Below are the code and all the weights of a small trained network. Each question names an input and a class and asks about switching units off, where a switched-off unit gives its printed mean instead of its output.

import numpy as np


def w(rows, s, z=0):
    codes = np.array(rows[::2]) - 128.0
    scale = np.full(codes.shape[1], s)
    scale[-1] = z or s
    return codes * scale


def f(y):
    return y / 2 * (1 + np.tanh(0.7978845608 * (y + 0.044715 * y**3)))


def log_softmax(a):
    a = a - a.max(-1, keepdims=True)
    return a - np.log(np.exp(a).sum(-1, keepdims=True))


def net(x, mask):
    res = np.array(x, float).reshape(1, 4) / 4 @ E
    y = f(res @ A[0][:, :-1].T + A[0][:, -1])
    res = res + np.where(mask, y, B[0][:, -1]) @ B[0][:, :-1]
    return log_softmax(res[-1] @ U[:, :-1].T + U[:, -1])


A, B = {}, {}
E = w([
[209,87,42],'x0',
[43,115,35],'x1',
[139,254,94],'x2',
[133,127,126],'x3',
],0.0079)
A[0] = w([
[165,250,120,87],'neuron 1',
[235,132,206,63],'neuron 2',
[37,138,33,61],'neuron 3',
[200,107,36,76],'neuron 4',
[6,116,23,3],'neuron 5',
[177,105,16,93],'neuron 6',
[25,150,177,105],'neuron 7',
[31,123,22,138],'neuron 8',
[4,160,173,111],'neuron 9',
[63,151,221,76],'neuron 10',
[144,234,106,84],'neuron 11',
[92,32,174,60],'neuron 12',
[53,173,183,85],'neuron 13',
[207,146,190,96],'neuron 14',
[66,118,74,74],'neuron 15',
[227,77,65,105],'neuron 16',
[155,3,219,127],'neuron 17',
[143,235,77,112],'neuron 18',
[83,137,149,144],'neuron 19',
[171,239,126,125],'neuron 20',
[1,165,175,100],'neuron 21',
[112,47,159,69],'neuron 22',
[222,139,203,56],'neuron 23',
[221,161,216,53],'neuron 24',
[111,42,160,65],'neuron 25',
[194,108,51,58],'neuron 26',
[145,9,151,99],'neuron 27',
[67,155,214,90],'neuron 28',
[52,133,211,103],'neuron 29',
],0.0086,0.0058)
B[0] = w([
[101,17,85,185],'neuron 1',
[67,64,213,172],'neuron 2',
[110,60,160,198],'neuron 3',
[212,28,139,180],'neuron 4',
[55,20,246,201],'neuron 5',
[193,85,143,198],'neuron 6',
[197,99,121,187],'neuron 7',
[107,100,233,254],'neuron 8',
[200,90,124,207],'neuron 9',
[168,86,125,174],'neuron 10',
[90,1,60,171],'neuron 11',
[98,62,68,167],'neuron 12',
[193,59,102,169],'neuron 13',
[88,89,164,163],'neuron 14',
[99,92,169,155],'neuron 15',
[201,103,158,196],'neuron 16',
[93,109,60,230],'neuron 17',
[100,53,109,193],'neuron 18',
[148,148,127,155],'neuron 19',
[61,49,63,194],'neuron 20',
[202,58,125,206],'neuron 21',
[94,75,83,151],'neuron 22',
[61,37,231,163],'neuron 23',
[109,83,167,173],'neuron 24',
[96,68,75,154],'neuron 25',
[194,20,137,159],'neuron 26',
[95,102,91,195],'neuron 27',
[192,92,118,175],'neuron 28',
[188,98,108,182],'neuron 29',
],0.0085,0.0056)
U = w([
[61,121,232,94],'0',
[121,143,110,249],'1',
[208,119,111,76],'2',
[47,114,23,70],'3',
[110,255,118,182],'4',
[108,229,118,50],'5',
],0.011,0.016)

Each question gives the input, the list of numbers given to net, and the class t.
The units are the neurons (one row each of A and B). Each row of codes is followed by its name. A weight is (code - 128) times the scale printed after its matrix; where a second scale follows, it is the last column's (A, B and U).
mask holds one flag per neuron, in row order. A switched-off neuron (its flag False) gives its mean, the last column of its row in B, instead of its output. The means were averaged over made-up inputs and are rounded, as every weight is.
A unit's drop is (log p(t) with every unit on - log p(t) with that unit switched off) / (log p(t) with every unit on - log p(t) with every unit switched off).
The circuit of an input: a set's keep is (log p(t) with only the set's units on - log p(t) with every unit switched off) / (log p(t) with every unit on - log p(t) with every unit switched off). Starting from the 12 units with the biggest drops (on a tie, the unit counted first), units are removed one at a time, each time the one whose removal leaves the highest keep (on an exact tie, the one counted first), for as long as the keep stays at least 0.8.
circuit, biggest first: the units of the circuit, biggest drop first
most important unit: the unit with the biggest drop
top k neurons: the k neurons with the biggest drops, biggest first
drop when u is switched off: that unit's drop, to one decimal
input [-1,-2,-5,0], class 3: most important unit -> neuron 17
input [2,5,3,-3], class 0: circuit, biggest first -> [neuron 8; neuron 5; neuron 17]
input [8,6,4,-7], class 2: circuit, biggest first -> [neuron 4; neuron 6]
input [-6,0,-7,0], class 3: circuit, biggest first -> [neuron 17; neuron 12]
input [5,-7,-4,-5], class 0: top 2 neurons -> [neuron 2; neuron 23]
input [-7,-3,8,3], class 3: circuit, biggest first -> [neuron 20; neuron 11]
input [6,7,-2,-5], class 0: circuit, biggest first -> [neuron 5; neuron 8]
input [8,4,5,-6], class 2: top 4 neurons -> [neuron 4; neuron 6; neuron 26; neuron 16]
input [8,6,8,-4], class 2: top 2 neurons -> [neuron 4; neuron 6]
input [0,8,8,-5], class 0: top 2 neurons -> [neuron 8; neuron 5]
input [-5,7,5,-5], class 0: top 3 neurons -> [neuron 5; neuron 8; neuron 3]
input [8,4,7,2], class 2: top 3 neurons -> [neuron 4; neuron 6; neuron 26]
input [1,-7,7,-3], class 0: top 2 neurons -> [neuron 23; neuron 2]
input [4,-4,6,-3], class 3: most important unit -> neuron 20
input [-1,3,5,1], class 3: top 2 neurons -> [neuron 11; neuron 20]
input [-5,-4,-1,-3], class 2: drop when neuron 26 is switched off -> -0.1
input [-7,-3,-5,7], class 1: drop when neuron 16 is switched off -> 0.2
input [5,8,5,4], class 0: drop when neuron 8 is switched off -> 0.1
input [-8,7,-4,-1], class 2: drop when neuron 21 is switched off -> 0.3
input [1,-1,-5,-3], class 3: top neuron -> [neuron 17]
